Here is a tiny trained network, its code and every weight. The questions are about switching its units off for an input and a class, where a switched-off unit gives its printed mean instead of its output.

import numpy as np


def w(rows, s, z=0):
    codes = np.array(rows[::2]) - 128.0
    scale = np.full(codes.shape[1], s)
    scale[-1] = z or s
    return codes * scale


def norm(h):
    return h / np.sqrt((h * h).mean(-1, keepdims=True) + 1e-5)


def f(y):
    return y / 2 * (1 + np.tanh(0.7978845608 * (y + 0.044715 * y**3)))


def log_softmax(a):
    a = a - a.max(-1, keepdims=True)
    return a - np.log(np.exp(a).sum(-1, keepdims=True))


def net(x, mask):
    res = np.array(x, float).reshape(1, 6) / 4 @ E
    u = 0
    for l in range(2):
        y = f(norm(res) @ A[l][:, :-1].T + A[l][:, -1])
        res = res + np.where(mask[u : u + 13], y, B[l][:, -1]) @ B[l][:, :-1]
        u += 13
    return log_softmax(norm(res)[-1] @ U[:, :-1].T + U[:, -1])


A, B = {}, {}
E = w([
[80,180,200,184,158,100,190,128,199,167,229],'x0',
[90,95,131,218,104,124,99,121,200,37,85],'x1',
[126,55,121,181,145,137,112,135,128,216,101],'x2',
[179,183,138,210,213,137,107,131,56,105,102],'x3',
[150,203,120,173,31,119,113,113,126,163,92],'x4',
[99,176,136,75,180,109,3,185,195,158,68],'x5',
],0.0027)
A[0] = w([
[89,114,138,49,54,120,104,120,207,156,180,34],'0.n1',
[102,194,153,88,123,127,153,133,119,66,127,41],'0.n2',
[124,76,157,78,254,147,121,144,157,86,183,5],'0.n3',
[105,186,126,91,180,119,61,157,198,159,102,20],'0.n4',
[147,209,146,82,145,125,126,116,149,55,143,36],'0.n5',
[92,187,148,168,166,123,153,123,194,167,193,7],'0.n6',
[91,116,155,217,111,137,82,145,202,58,118,31],'0.n7',
[143,204,129,185,202,124,98,120,92,112,134,34],'0.n8',
[144,176,156,100,112,98,114,119,135,67,156,45],'0.n9',
[158,239,156,165,36,149,97,124,156,186,114,28],'0.n10',
[147,179,153,64,151,134,123,142,75,227,174,21],'0.n11',
[129,64,163,187,161,119,108,116,141,245,97,46],'0.n12',
[162,176,141,178,203,134,96,123,84,113,132,48],'0.n13',
],0.0066,0.0027)
B[0] = w([
[140,60,181,105,125,170,203,225,197,169,51,229],'0.n1',
[144,130,60,185,130,187,79,144,155,172,157,155],'0.n2',
[39,99,63,217,97,1,124,86,41,187,69,225],'0.n3',
[145,119,194,168,75,183,189,52,69,82,207,255],'0.n4',
[106,154,64,147,111,201,73,176,126,152,177,184],'0.n5',
[185,113,137,56,76,157,29,138,43,66,62,216],'0.n6',
[183,232,64,51,223,105,179,47,175,113,135,250],'0.n7',
[126,58,184,124,128,158,211,231,193,145,68,229],'0.n8',
[137,121,52,161,150,188,112,151,123,169,159,150],'0.n9',
[28,48,81,184,146,2,124,100,37,154,103,237],'0.n10',
[171,229,68,110,231,105,156,33,231,40,115,230],'0.n11',
[109,165,16,142,99,226,95,208,135,142,199,232],'0.n12',
[123,40,173,21,42,132,175,163,229,188,112,223],'0.n13',
],0.0086,0.0032)
A[1] = w([
[167,152,156,104,133,168,125,144,164,120,149,31],'1.n1',
[118,130,165,130,151,122,77,137,145,140,136,66],'1.n2',
[93,105,173,141,115,135,96,170,121,161,140,73],'1.n3',
[195,99,173,77,127,127,2,131,82,95,85,52],'1.n4',
[156,192,167,153,90,96,128,154,102,160,128,38],'1.n5',
[107,126,191,132,184,104,80,165,136,140,167,14],'1.n6',
[187,117,215,190,114,121,186,102,101,121,238,79],'1.n7',
[139,142,101,153,117,160,74,174,155,150,202,9],'1.n8',
[131,93,153,138,101,145,114,145,93,166,139,38],'1.n9',
[133,169,118,173,158,132,71,96,94,123,144,54],'1.n10',
[148,129,216,178,108,138,152,81,120,138,200,25],'1.n11',
[141,158,156,109,174,120,129,140,97,160,148,30],'1.n12',
[131,86,147,184,123,95,74,143,186,47,148,46],'1.n13',
],0.008,0.0015)
B[1] = w([
[59,81,101,165,110,26,133,101,69,164,104,249],'1.n1',
[154,72,10,128,40,136,228,71,144,113,81,37],'1.n2',
[175,154,105,95,173,124,179,61,145,122,106,181],'1.n3',
[124,168,144,65,85,107,74,184,90,69,109,207],'1.n4',
[83,83,6,56,148,153,194,142,103,150,46,51],'1.n5',
[51,88,89,64,225,110,152,162,146,100,151,35],'1.n6',
[11,181,193,137,114,201,113,84,164,132,121,186],'1.n7',
[135,115,72,158,140,161,96,140,99,114,162,234],'1.n8',
[89,193,102,101,168,103,147,116,203,76,144,191],'1.n9',
[105,73,173,69,111,131,177,181,187,142,102,225],'1.n10',
[200,72,164,132,122,134,165,80,31,102,194,133],'1.n11',
[47,92,29,120,80,136,147,72,254,55,40,55],'1.n12',
[94,205,67,90,133,114,195,118,128,230,103,53],'1.n13',
],0.008,0.0016)
U = w([
[156,34,194,94,104,142,203,207,224,191,69,151],'0',
[199,215,72,96,226,87,156,28,199,90,125,148],'1',
[50,65,93,208,125,2,114,97,35,175,97,139],'2',
[138,138,23,176,116,227,58,189,116,150,220,135],'3',
[157,160,174,46,70,116,46,166,68,53,89,136],'4',
[86,139,230,158,93,193,165,50,94,110,192,140],'5',
[173,128,176,148,149,102,78,134,144,155,172,2],'6',
],0.0071,0.0048)

Each question gives the input, the list of numbers given to net, and the class t.
The units are the neurons (one row each of A and B). Each row of codes is followed by its name. A weight is (code - 128) times the scale printed after its matrix; where a second scale follows, it is the last column's (A, B and U).
mask holds one flag per neuron, layer by layer. A switched-off neuron (its flag False) gives its mean, the last column of its row in B, instead of its output. The means were averaged over made-up inputs and are rounded, as every weight is.
A unit's drop is (log p(t) with every unit on - log p(t) with that unit switched off) / (log p(t) with every unit on - log p(t) with every unit switched off).
most important unit: the unit with the biggest drop
k most important neurons: the k neurons with the biggest drops, biggest first
top k neurons in layer l: the k neurons of layer l with the biggest drops, biggest first
input [1,-8,-2,5,8,0], class 1: 3 most important neurons -> (0.n11; 0.n3; 1.n1)
input [-7,7,3,-3,6,2], class 1: most important unit -> 0.n7
input [-5,6,2,1,8,4], class 2: top 3 neurons in layer 0 -> (0.n10; 0.n11; 0.n6)
input [-4,8,-7,2,-7,3], class 1: 2 most important neurons -> (0.n7; 0.n12)
input [-4,5,-5,6,8,5], class 2: top 3 neurons in layer 0 -> (0.n10; 0.n1; 0.n11)
input [-6,-6,-2,3,2,8], class 5: 3 most important neurons -> (0.n4; 0.n6; 0.n7)
input [2,-2,-2,8,-3,-8], class 0: 3 most important neurons -> (0.n13; 0.n8; 0.n4)
input [3,-1,-4,4,5,7], class 5: 2 most important neurons -> (0.n4; 0.n3)
input [6,5,0,2,-1,-1], class 4: 3 most important neurons -> (0.n6; 1.n4; 0.n11)
input [-7,-7,5,-4,6,1], class 1: 2 most important neurons -> (0.n11; 0.n6)
input [-6,-2,8,-1,7,2], class 3: 2 most important neurons -> (0.n12; 0.n3)
input [-1,-8,-7,-5,-6,-4], class 1: 2 most important neurons -> (0.n11; 0.n12)
input [6,-4,8,1,-8,-7], class 2: 2 most important neurons -> (0.n3; 0.n4)
input [7,2,-8,3,-8,6], class 2: most important unit -> 0.n3
input [0,1,-6,6,8,4], class 2: 2 most important neurons -> (0.n10; 0.n1)
input [5,3,-7,1,6,-4], class 3: top 2 neurons in layer 1 -> (1.n1; 1.n8)
input [6,2,8,-4,-7,-8], class 3: top 3 neurons in layer 0 -> (0.n12; 0.n4; 0.n10)
input [-3,-7,-3,-3,-4,-6], class 1: top 2 neurons in layer 0 -> (0.n4; 0.n11)
input [1,2,3,6,6,-6], class 0: top 4 neurons in layer 0 -> (0.n4; 0.n13; 0.n8; 0.n3)
input [2,4,2,7,-6,-5], class 0: most important unit -> 0.n13
input [-5,-5,-3,4,5,-2], class 1: top 4 neurons in layer 0 -> (0.n11; 0.n6; 0.n3; 0.n1)
input [1,-4,3,4,7,5], class 2: top 2 neurons in layer 0 -> (0.n10; 0.n7)
